Each row has a name. Each piece below is followed by the name of the row it came from, unless a question asks for something else. Each question is about the rows just above it. Places in a row count from 1.

[101  54 138  64  75 105  80  72  93 181  48 190 156  76  63  59 114 115
 174 103 177] : vumes
[122 114 123 110 120 110 179 119 114 125 112  96 123 119 113 109 116 117
 120 115 123] : Gol
[126 113 112 111 115 104 114 116 116 117 113 118 157  96  92  68 113 115
 157 112 164] : Bup
[113  70 129  88  92 113  97  96 109 164  75 169 149  95  82  81 124 123
 157 128 164] : daf
[154 152 105 168  96 160  98  99 173 125 156 137 112 100 119 164 175 172
 147 149 160] : rase
[141 139 104  89 110  55  97  92  97  96 110 100  84  94  79  92 100 114
  87  52 103] : benu
[132 116 134  97 111  99 112 107 103 130 105 131 125 106 108  94 109 116
 125  89 130] : tufev
[161 122  97 132  91 113  93  99 147 120 131 130 112  93  89 121 153 158
 124 137 154] : damo
[126 102 151  78 115  92 120 113  84 141  91 138 138 111 112  74  93 101
 128  78 128] : met
[188 128  65 152  56 118  60  72 178 111 145 131  94  61  62 134 188 193
 127 157 180] : gazad
[126 113 112 111 115 104 114 116 116 117 113 118 116 114 105 109 118 121
 113 117 121] : nar
[115 112 122 110 122 111 121 120 117 126 110 125 124 121 114 111 114 115
 121 117 120] : sinud
The row with [188 128  65 152  56 118  60  72 178 111 145 131  94  61  62 134 188 193
 127 157 180] is => gazad
Row and place of [54] in the named rows: => vumes, 2
Which row holds [154 152 105 168  96 160  98  99 173 125 156 137 112 100 119 164 175 172
 147 149 160]? => rase
[178] is at row and place => gazad, 9

[146 102 141 116]  letal
[143 120  45 127]  Gubat
[172 112 119 125]  valo
[145 145 142 172]  Dab
[145 145  44 173]  Sifo
Row and place of [116] in the named rows: => letal, 4
[44] is at row and place => Sifo, 3
Row and place of [143] in the named rows: => Gubat, 1

[ 45 100  46  95  47] -> Tuva
[ 95 154 109 121 147] -> kebi
[ 92 143 142 123  91] -> Penu
[112 153 152 109 177] -> Paru
[126 110 152 126 173] -> vot
[ 93 119 185 148 162] -> Neze
[92] is at row and place => Penu, 1
[112] is at row and place => Paru, 1
[46] is at row and place => Tuva, 3
[45] is at row and place => Tuva, 1
Where in the named rows is [147]? => kebi, 5

[146 180 120 115 165  85]  Dogaz
[ 42 168  19 121 116 172]  Bakot
[116 114 103 148  92 104]  lak
[104] is at row and place => lak, 6
Where in the named rows is [121]? => Bakot, 4
Where in the named rows is [168]? => Bakot, 2
Where in the named rows is [115]? => Dogaz, 4

[ 82 145 113 144 117  68 110 146 116 169 111 175 130 170  98 141  88 173
 116 117 157 149 105 129  95] -> Pomek
[ 58 190 165 128  26 107 148 180 211 197  42 174  36 196  68  77 102 198
  25 144 150 133  37 203 105] -> Bib
[106 140 158 120 101 106 152 120 155 131  96 123  79 138 118  92 137 137
 100 135 106 147  87 138 100] -> medof
[ 98 154  88 169  69 142  74 206 160 171  90 175 104 175  65 168 131 149
  79  86 184  86  82 200 129] -> Gake
[148 116 143 100 137 153 154  81 117  87 145  78 118  75 148  89 138  88
 129 156  76 121 145  95 159] -> Lize
[137 103 134 118 142 143 135  97 120  83 136  85 116  91 144 117 166  82
 144 120  89 122 130 111 123] -> Sobit
[ 85 179 116 191 141  73 136 109  92 145 165 157 110 128  82 135 150 125
 122 165  86 172 105 102 158] -> tave
[109 133 196  92  94 100 182 110 182 130  71 112  60 147 140  62 137 152
  98 140  99 165 145 143  66] -> dumo
[123 138 174 105 109 123 162 139 175 151  93 137 106 161 146 100 119 169
 114 139 142 151 111 154  96] -> kadi
[ 92 156 137 114  62 135 133 146 165 151  83 134  74 141  90  86 105 147
  58 142 127 107  83 160 138] -> lisaz
[ 81 130  86 108  59 120  71 191 145 182  67 175 127 178  80 136  41 183
  68  88 206  77 100 171 106] -> ravam
[158  91 159  47 108 179 155  95 151  89 102  65 114  85 169  64 102 107
 110 140 105  93 145 117 133] -> Vesa
Where in the named rows is [203]? => Bib, 24
Row and place of [125] in the named rows: => tave, 18
Where in the named rows is [66]? => dumo, 25

[ 76 157  95 128 111 150 149 119 114 129 122 139 136 139 124 126 110 101
 128 136 117 101 103 126  74 123 161 111 136] = Keve
[107 169  81 157 142 138 102 151 135 106 133 151 114 163 123  86  71 121
 100 120  98  92 165 110  83 138 174 105 184] = bosig
[ 76 157  95 128 111 150 149 119 114 129 122 139 136 139 124 125 110 101
 128 136 117 101 125 126  74 145 191  94 211] = dige
[ 76 157  95 128 111 150 149 119 114 129 122 139 136 139 124 125 110 101
 128 136 117 101 103 126  74 123 161 111 136] = Galur
[ 76 157  95 128 111 150 149 119 114 129 122 102 136 139 124 125 110 101
 128 136 117 101 103 126  74 138 159 106 169] = Fuze
Which row holds [ 76 157  95 128 111 150 149 119 114 129 122 139 136 139 124 125 110 101
 128 136 117 101 103 126  74 123 161 111 136]? => Galur
[ 76 157  95 128 111 150 149 119 114 129 122 139 136 139 124 125 110 101
 128 136 117 101 125 126  74 145 191  94 211] is in which row? => dige
Where in the named rows is [121]? => bosig, 18

[125 157 126 105 113 175 128] = Nazun
[192 158 140  85 141 163 137] = tupa
[131  54 231 151 140 205  39] = garut
[ 70  91  78 158  96  82 108] = Bopez
[ 77 196 195  90 118 101  95] = kanu
[138 192  85 114 123 169 133] = ropov
[ 58  95 147 146 224 138 211] = bedoz
[178 162  99 139  65 112 154] = tozoz
[167 200  83  95 104 116 133] = Naf
[178 162  99 139  65 145 154] = bivel
[150 105  73 125 105 119 181] = fefe
[151 150  54 139 104 160  78] = bulez
Where in the named rows is [224]? => bedoz, 5
[108] is at row and place => Bopez, 7
q: [178 162  99 139  65 145 154] => bivel

[109 110 116 120 136 148  62 125 147 154  98 153 115 151 101 141 135 159
 121 136 111  81 169 150 108  79 114 151 147 146 183  73 177 131 130 129
 141  95 108 141 128 112 157  90 142 128 129 115 109 109 141 133  79  93
 172 142 128 145] : guda
[137 129  96 164 106 147  91 137 141 174  91  96 123 111 123 146 148 126
 129 104  71 130 169 120 112 130 153 146 132 117 157 116 137 167 164 114
 146 110 146 118 182 102 117 140 146  78 127 129 116 102 167 161 130 114
 185 101 115 165] : zivob
[115 133 106 132 116 137  91 116 129  81 149  93 123 139 135 139 134 117
 155 150 142 149 156 140 149 111 134 129  75 167 133 108 153 198 121 110
 139 191 130  93 109 124 145  87 157 110 127 102 167 120  67 115 111 119
 156 133 115 121] : noze
[152 123 160 137 139 142 171 119 161 164 106  76 148 124 146 154 119 156
 114 144 125 170 105 140 123  83 150 113 175 154 122 123 144 134 109  79
 154 129  88 147 122  93 167 152 186 141 122 109 125 133 129 125  83 104
  98  99  86 148] : Lum
[120 132  97 138 148 144 120 126 149 139 132 123 141  87 130 120 146 138
 105 140 114 110 151 106 116 101  80 128 145  94 171 104 184 108 192 100
 120 149 133 121  69 132 194 129 111 158 156 102 128 119 136  82 101 128
 100 130 142 143] : Babit
[152 137 113 104 126 143 163 132 112 142 134  89 137  80 129 108 124 116
 162 134 101 161 172 118 140 155 122 151 171 103 149 106 161 123 104  37
 108 122 121 155 145  93 140 127 188 146 106 126 118 136 145 149 155 111
 106 146 110 159] : deza
q: [152 137 113 104 126 143 163 132 112 142 134  89 137  80 129 108 124 116
 162 134 101 161 172 118 140 155 122 151 171 103 149 106 161 123 104  37
 108 122 121 155 145  93 140 127 188 146 106 126 118 136 145 149 155 111
 106 146 110 159] => deza
q: [137 129  96 164 106 147  91 137 141 174  91  96 123 111 123 146 148 126
 129 104  71 130 169 120 112 130 153 146 132 117 157 116 137 167 164 114
 146 110 146 118 182 102 117 140 146  78 127 129 116 102 167 161 130 114
 185 101 115 165] => zivob
q: [109 110 116 120 136 148  62 125 147 154  98 153 115 151 101 141 135 159
 121 136 111  81 169 150 108  79 114 151 147 146 183  73 177 131 130 129
 141  95 108 141 128 112 157  90 142 128 129 115 109 109 141 133  79  93
 172 142 128 145] => guda
Where in the named rows is [71]? => zivob, 21
[184] is at row and place => Babit, 33

[ 74 188 125  87  57 161 174 136  78 118 171]  ranu
[ 74 188 125  87  57 161 174 162 115  91 202]  Lirom
[167  82 175 167 111  83 190 201 102 115 143]  dup
[ 96  91  81 209 122 187  28 171 107  85  73]  giko
[ 75 114 226  99 158 182 138 191 149  67  85]  gula
Where in the named rows is [99]? => gula, 4
Row and place of [202] in the named rows: => Lirom, 11
Row and place of [111] in the named rows: => dup, 5
Where in the named rows is [190]? => dup, 7
[83] is at row and place => dup, 6
Row and place of [96] in the named rows: => giko, 1
Row and place of [28] in the named rows: => giko, 7

[ 65 122 119  80 103  57 128 167  95 111 124  78  79]  kenav
[173  92  45  85  99  94  59  76 121 154 110 104 120]  bom
[ 65 122 119  80 103 100 128 167  95 111 116 116 130]  mer
[120] is at row and place => bom, 13
q: [ 65 122 119  80 103 100 128 167  95 111 116 116 130] => mer
[99] is at row and place => bom, 5
Where in the named rows is [79]? => kenav, 13

[142 122 127 153  99 150 149 123 131 111 128 147 158 126 149 130 128 134
 115 119 129 142 154 121 124 129 118] = zoz
[149 122 118 157  99 169 179 119 127 111 133 149 171 112 167 121 116 134
 109 119 133 142 154 121 110 129 118] = tezuv
[142 123 127 149 105 143 139 123 127 115 125 144 142 126 136 130 128 134
 120 119 129 142 146 121 133 142 118] = kise
[142 107 129 160  99 158 163 123 146  83 133 148 166 129 170 129 128 138
 114 119 128 155 160 121 118 126 118] = zomep
[142 104 137 171  99 158 163 123 140  83 128 148 167 142 182 130 128 139
 111 119 121 165 155 121 118 124 117] = Padok
[149 122 118 177 150 191 195 108 109 122 109 154 178 108 211 131  93 134
 106 119 131 142 140 121 116 122 118] = fugon
[142 122 127 148 101 146 141 123 127 113 128 143 146 126 134 130 128 133
 118 119 129 142 152 121 130 129 118] = vol
[142 122 127 153  99 158 163 123 127 111 128 148 161 122 150 128 128 134
 114 119 129 142 154 121 118 129 118] = lomop
[142 123 122 160  99 164 169 121 119 122 116 148 161 117 179 130 109 134
 114 119 129 142 142 121 118 129 118] = mezo
[142 122 127 153  99 158 163 123 130 111 128 148 161 126 117 129 128 134
 114 119 129 142 154 121 118 129 118] = faf
[142 122 127 153  99 157 159 123 130 111 128 148 161 126 150 130 128 134
 114 119 129 142 154 121 118 129 118] = dipul
[142 122 127 148 101 146 141 123 127 113 128 143 146 126 134 130 128 133
 118 119 129 142 152 121 130 129 118] is in which row? => vol
[113] is at row and place => vol, 10
Row and place of [138] in the named rows: => zomep, 18
Row and place of [107] in the named rows: => zomep, 2

[ 64 178 146  94 191  61 201 205 172  76 123 190  51 201  69  84 146 157
  79  82  50 130  90 141 106 139 181 205 148] : zik
[133 147  53 178  76  88 157 196 198 182 200 166  73  94 103 119 136 137
 115  73 112 159 190  94 142 103 168  73 195] : Vig
[ 88 200 177 206 136 121 158  76 186 114 123  61 147 163 116 134 177 153
  59 178 100  54  68 107  50 183 143 151 116] : binev
[102  71  78 102 148 135  84  54 168 117 189  71 194 115 189 193 186 135
 141 150  73 114  51 185 176 112  99 166  68] : posi
[172 123 172  56  57 204 157 128  85 200 200  78 113  57  63 189 139 164
 152 143 171 155 181  56  75 197 155 127 121] : Deted
[128 139 141  57  73 108  70 105 205 111  86  87  74 124 184  70  55  84
 116 156 119  56 133  80 193  95  51  63 152] : Luf
[121 107 160 203 190 103  96 141 137  66 189 157  59 166 118 145 155 147
  49  82 173  63  51 191  92 181 108 131 137] : mavom
[119 159 164  96 126  93  75  83  83  62 191 133 184 143  50  65 193 155
 117 173  74 191 115  49  65 147  74 121 158] : vep
[135 162 201 156  74 170 179  78 184 121 106 158 122 170  51 115  97 205
  80 180 146 178 205  79 107  72  56 164 123] : mipav
[ 51  50 200  51 175 133 155 190  63 141  98 107 188 150 103 201  83 201
 117 115 143 102  76 182 188 191  63  59 169] : tuto
[72] is at row and place => mipav, 26
Which row holds [128 139 141  57  73 108  70 105 205 111  86  87  74 124 184  70  55  84
 116 156 119  56 133  80 193  95  51  63 152]? => Luf
[195] is at row and place => Vig, 29
Row and place of [122] in the named rows: => mipav, 13

[ 48 135  69 157  57 103]  Beso
[182 162 181 174  84  81]  Tok
[180 144  70 143 102 120]  Vem
Row and place of [70] in the named rows: => Vem, 3
Where in the named rows is [48]? => Beso, 1
Row and place of [57] in the named rows: => Beso, 5
[174] is at row and place => Tok, 4
[102] is at row and place => Vem, 5
Row and place of [143] in the named rows: => Vem, 4
Where in the named rows is [103]? => Beso, 6

[145 103 136 148] -> sev
[111 157 123 114] -> muteg
[128 162 185 140] -> Pil
[125 143 110 111] -> Zeri
[ 80 140 124 123] -> dagad
[125 143 110 104] -> Sugul
[150  93 134 152] -> Mos
[109 161 116  96] -> nis
[ 29 184 112 143] -> nur
[216  61  19 132] -> ded
[161] is at row and place => nis, 2
Where in the named rows is [134]? => Mos, 3
Which row holds [150  93 134 152]? => Mos
[184] is at row and place => nur, 2
Row and place of [109] in the named rows: => nis, 1

[ 88 198 178 155 113 106 173 152 189]  Bisug
[110 124 133 150 123 124  96 121 100]  sorub
[ 44 192 200  94  94  85 122 156 143]  mus
[110 124 133  89 123 124  96 151 100]  pel
[110  93 109  55 120 127  59 112  60]  Sor
[ 62 120 151  20 101 104  38 122  59]  bupum
Where in the named rows is [150]? => sorub, 4
[60] is at row and place => Sor, 9
[88] is at row and place => Bisug, 1

[ 64 111  68 158  93 128 120  77 149  87 138 117 136 102 148]  gana
[ 22  75 157 112 115  69 161 108 128  99  70 125 153 128 121]  febo
[153 164 140 138  98 131 129 134 126 136 128 141 116 115 154]  Fel
[128 128 120 166  79 118 110 146 103 102  89 108 128 110 122]  pup
[ 68 107 128 224 128  88 128 152 162 118 103 116 128 128 186]  ros
[ 81  54 200 207 128 121 128 127 177 133 134 147 158  78 122]  muli
[ 60 117 126 145 152 106 131 128 128 137  82 132 195 128 123]  sulam
Where in the named rows is [140]? => Fel, 3
q: [ 81  54 200 207 128 121 128 127 177 133 134 147 158  78 122] => muli
Where in the named rows is [69]? => febo, 6
[87] is at row and place => gana, 10
[75] is at row and place => febo, 2

[130 121 127 141  98 153 156 146 147 129 102 192 121 116 112 114 112 146]  fis
[ 62 130  27  69  67 101 126  85 100 129 151 148 100 136 106 117 170  82]  ziv
[141 148 149 108 149 142  99 170  37 109 113  50  71 134 126 164 104  95]  lotab
[ 70  89  45 118 130 101 116  86  45  82 124 137 103 144 115 106 149  95]  Vomef
[123 142 161 103 117 118 156  64 112 152 136 218 131  75 156 100 121 110]  Dar
[120 122 168 106 104 126 124  74 119 156 147 157  67 116 108 104 146 108]  kas
[ 82 125  33 115  98  96 118  78 105 133 158 130  75 123 115 119 191  75]  Dif
[ 83 149  33 105  79 122 113 104 109 119 132 145 101 159 120 104 171 127]  Pudot
Row and place of [218] in the named rows: => Dar, 12
[123 142 161 103 117 118 156  64 112 152 136 218 131  75 156 100 121 110] is in which row? => Dar

[130 120  55  63 171  86  74 171 220] -> datu
[104  74  83  84  56  69 171  85 155] -> gon
[116  78 136  48 158  59 190  72 200] -> nito
Where in the named rows is [120]? => datu, 2
[136] is at row and place => nito, 3

[111 147 128 118 136 121] : vosup
[169 145 135 134 146 147] : mopu
[ 43 102  42 134  98 152] : Pami
Where in the named rows is [98]? => Pami, 5
[121] is at row and place => vosup, 6
Row and place of [146] in the named rows: => mopu, 5
Row and place of [42] in the named rows: => Pami, 3

[124 136 129 160 112 126 123  88 140 150 119 135 118 119 119 136 110 126
 117 120 144 194  90 124 102 222 126  89 129 137 135  94 106  67 136 147
 151 162 171  68 136 112 124 134 144 132] : gal
[144 135 132 146 118 107 122  78 138 144 127 132 127 113 114 143 111 132
  98 133 150 197 101 125 126 164 157  99 131 132 123  98 108 111 124 133
 144 147 168  90 159 119  96 144 137 133] : Pilo
[120 153 120 156 179 183 124  84 126 148 128 140 175  98 123 128 127 158
 129  75 150 192 154  38 130 154 151 125 137 125 139 123 156  86  88 136
 124 163 186 142 139 112  97 153 138 133] : Maved
[120 153 120 156 179 183 124  84 126 152 128 140 175  98 123 128 127 158
 129  75 150 192 154  38 130 154  67 125 137 125 140 123 156  86  88 136
 124 163 189 142 139 113  97 153 138 133] : toge
Row and place of [189] in the named rows: => toge, 39
Which row holds [124 136 129 160 112 126 123  88 140 150 119 135 118 119 119 136 110 126
 117 120 144 194  90 124 102 222 126  89 129 137 135  94 106  67 136 147
 151 162 171  68 136 112 124 134 144 132]? => gal
Which row holds [120 153 120 156 179 183 124  84 126 152 128 140 175  98 123 128 127 158
 129  75 150 192 154  38 130 154  67 125 137 125 140 123 156  86  88 136
 124 163 189 142 139 113  97 153 138 133]? => toge

[120 122 123 131 130  96 129 136 145 119 140 146 138  94 129  90 108 125
 166 121 124 112  95 125 117 142 140 136 111  92 127 119 124 110 150 149
 126] = gotun
[112 122 120 121 123  92 126 123 147 103 153 155 154 103 131  76 104 120
 180 125 132 106  65 127 114 140 145 132  94  83 133 120 102 106 164 150
 125] = bebor
[ 88 109  86 136 159 170 118  95 180 121 101 179 114 112 116 221 124 125
  99 200  97 124 155 139 130 125 166 169  77 148 142 168 101 112 175 136
  90] = Zava
[146 136 130 139 123 121 135 122 110 134 124 124 134 127 137 125 134 130
 129 139 109 130 126 126 126 135 123 115 132 130 125 125 140 131 112 125
 143] = gez
[ 88 109  86 136 159 170 118  95 180 121 101 179 114 112 116 221 124 125
  99 200  97 129 111 134 112 136 129 130 120 123 142 126 123 121 133 127
 114] = Tur
[117 117 122 135 117 109 117 162 149 108 126 156 127 106 132  97 122 111
 175 118 129 125  94 109 115 143 137 138 116  85 112 116 115 113 137 136
 126] = lupor
[132 138 136 116 108 128 113 134 153 126 129 108 121 140 130 139 122 130
 159 117 113 108  94 128 150 117 109 123 127 149 124 130 136 128 111 126
 136] = zir
[138 136 135 133 107 116 126 150 151 116 126 121 112 132 130 132 118 143
 166 128 119 106  98 123 144 115 120 115 108 159 123 129 134 122  87 118
 141] = Nagam
Row and place of [164] in the named rows: => bebor, 35
[112 122 120 121 123  92 126 123 147 103 153 155 154 103 131  76 104 120
 180 125 132 106  65 127 114 140 145 132  94  83 133 120 102 106 164 150
 125] is in which row? => bebor

[ 71 107  73 196  74] : giv
[159  97 133 195  77] : bur
[ 71  39 160 131 149] : doduv
[ 81 190  51 115 161] : bimon
[ 88  47 153 116 144] : pidoz
[ 96 174  71  76 139] : dotaz
[ 72 197  53  91 144] : bidum
[ 81 190 134  86 147] : Zenuv
[ 78  72 158 104 155] : Tep
[101 114 195  80  29] : sig
Where in the named rows is [80]? => sig, 4
Where in the named rows is [51]? => bimon, 3
[73] is at row and place => giv, 3
Where in the named rows is [47]? => pidoz, 2
Where in the named rows is [29]? => sig, 5
[76] is at row and place => dotaz, 4
Row and place of [174] in the named rows: => dotaz, 2

[125 139 128 121] : mubat
[117 140 143 145] : fev
[138 217 141 204] : midur
[172 191 119 120] : bigol
[117 140 143 167] : Vamu
[145 164 126 153] : fot
[138] is at row and place => midur, 1
[121] is at row and place => mubat, 4
[125] is at row and place => mubat, 1

[108 101 122 205] = guzof
[108 191 149 178] = fito
[169 129 170 153] = Vife
[204  34 186 109] = pul
Row and place of [169] in the named rows: => Vife, 1
Where in the named rows is [204]? => pul, 1
Row and place of [170] in the named rows: => Vife, 3
[205] is at row and place => guzof, 4
[34] is at row and place => pul, 2

[186 148 215 125] = Fava
[193 118 210 174] = Kugal
[186 148 147  30] = Zupe
[187 150 194 149] = bagol
[191 117 208 116] = Mugo
Row and place of [116] in the named rows: => Mugo, 4
Where in the named rows is [191]? => Mugo, 1
[147] is at row and place => Zupe, 3
[194] is at row and place => bagol, 3
Row and place of [193] in the named rows: => Kugal, 1
Row and place of [117] in the named rows: => Mugo, 2

